Here is a tiny trained network, its code and every weight. The questions are about switching its units off for an input and a class, where a switched-off unit gives its printed mean instead of its output.

import numpy as np


def w(rows, s, z=0):
    codes = np.array(rows[::2]) - 128.0
    scale = np.full(codes.shape[1], s)
    scale[-1] = z or s
    return codes * scale


def norm(h):
    return h / np.sqrt((h * h).mean(-1, keepdims=True) + 1e-5)


def f(y):
    return np.maximum(y, 0)


def log_softmax(a):
    a = a - a.max(-1, keepdims=True)
    return a - np.log(np.exp(a).sum(-1, keepdims=True))


def net(x, mask):
    res = np.array(x, float).reshape(1, 4) / 4 @ E
    u = 0
    for l in range(3):
        y = f(norm(res) @ A[l][:, :-1].T + A[l][:, -1])
        res = res + np.where(mask[u : u + 4], y, B[l][:, -1]) @ B[l][:, :-1]
        u += 4
    return log_softmax(norm(res)[-1] @ U[:, :-1].T + U[:, -1])


A, B = {}, {}
E = w([
[110,183,49],'x0',
[112,168,207],'x1',
[52,171,254],'x2',
[76,110,179],'x3',
],0.0068)
A[0] = w([
[12,236,68,165],'0.n1',
[206,180,202,32],'0.n2',
[56,74,2,103],'0.n3',
[149,84,155,252],'0.n4',
],0.0071,0.0015)
B[0] = w([
[1,111,48,252],'0.n1',
[117,156,120,185],'0.n2',
[151,42,141,247],'0.n3',
[184,32,146,205],'0.n4',
],0.0084,0.0035)
A[1] = w([
[170,153,83,230],'1.n1',
[159,172,218,12],'1.n2',
[174,32,154,3],'1.n3',
[112,116,4,254],'1.n4',
],0.011,0.0012)
B[1] = w([
[109,166,60,171],'1.n1',
[244,182,163,176],'1.n2',
[109,106,141,229],'1.n3',
[176,133,152,253],'1.n4',
],0.011,0.0066)
A[2] = w([
[127,140,195,1],'2.n1',
[214,145,2,51],'2.n2',
[76,100,95,115],'2.n3',
[131,142,171,89],'2.n4',
],0.0082,0.0016)
B[2] = w([
[133,240,35,167],'2.n1',
[94,200,2,254],'2.n2',
[129,187,247,163],'2.n3',
[178,221,51,159],'2.n4',
],0.0078,0.0046)
U = w([
[8,212,157,121],'0',
[144,182,44,222],'1',
[95,76,199,1],'2',
[190,226,199,187],'3',
[118,96,148,116],'4',
[180,62,124,18],'5',
],0.017,0.0059)

Each question gives the input, the list of numbers given to net, and the class t.
The units are the neurons (one row each of A and B). Each row of codes is followed by its name. A weight is (code - 128) times the scale printed after its matrix; where a second scale follows, it is the last column's (A, B and U).
mask holds one flag per neuron, layer by layer. A switched-off neuron (its flag False) gives its mean, the last column of its row in B, instead of its output. The means were averaged over made-up inputs and are rounded, as every weight is.
A unit's drop is (log p(t) with every unit on - log p(t) with that unit switched off) / (log p(t) with every unit on - log p(t) with every unit switched off).
The circuit of an input: a set's keep is (log p(t) with only the set's units on - log p(t) with every unit switched off) / (log p(t) with every unit on - log p(t) with every unit switched off). Starting from all 12 units, units are removed one at a time, each time the one whose removal leaves the highest keep (on an exact tie, the one counted first), for as long as the keep stays at least 0.8.
circuit, biggest first: the units of the circuit, biggest drop first
k most important neurons: the k neurons with the biggest drops, biggest first
top k neurons in layer l: the k neurons of layer l with the biggest drops, biggest first
drop of u: that unit's drop, to one decimal
input [0,3,5,3], class 3: circuit, biggest first	1.n2
input [8,-4,4,-1], class 0: circuit, biggest first	0.n1; 2.n3
input [-4,-7,2,-7], class 5: circuit, biggest first	1.n3; 2.n1; 0.n1
input [-3,-1,-6,2], class 5: circuit, biggest first	0.n3; 1.n3; 0.n1
input [5,-7,7,-2], class 0: circuit, biggest first	0.n1; 2.n3
input [-4,2,8,6], class 3: circuit, biggest first	1.n2; 0.n1
input [0,7,-2,8], class 3: 3 most important neurons	0.n1; 1.n2; 2.n2
input [6,-4,7,-8], class 0: 2 most important neurons	0.n1; 1.n2
input [8,-4,4,3], class 0: 2 most important neurons	2.n3; 0.n1
input [3,8,-8,7], class 4: top 2 neurons in layer 0	0.n3; 0.n2
input [3,-3,0,3], class 4: top 2 neurons in layer 0	0.n3; 0.n1
input [-6,6,-7,2], class 2: drop of 2.n2	0.2
input [-2,-4,-7,8], class 4: drop of 1.n3	0.2
input [1,4,-1,1], class 0: drop of 1.n2	0.5
input [-3,-2,0,-3], class 5: top neuron in layer 1	1.n3
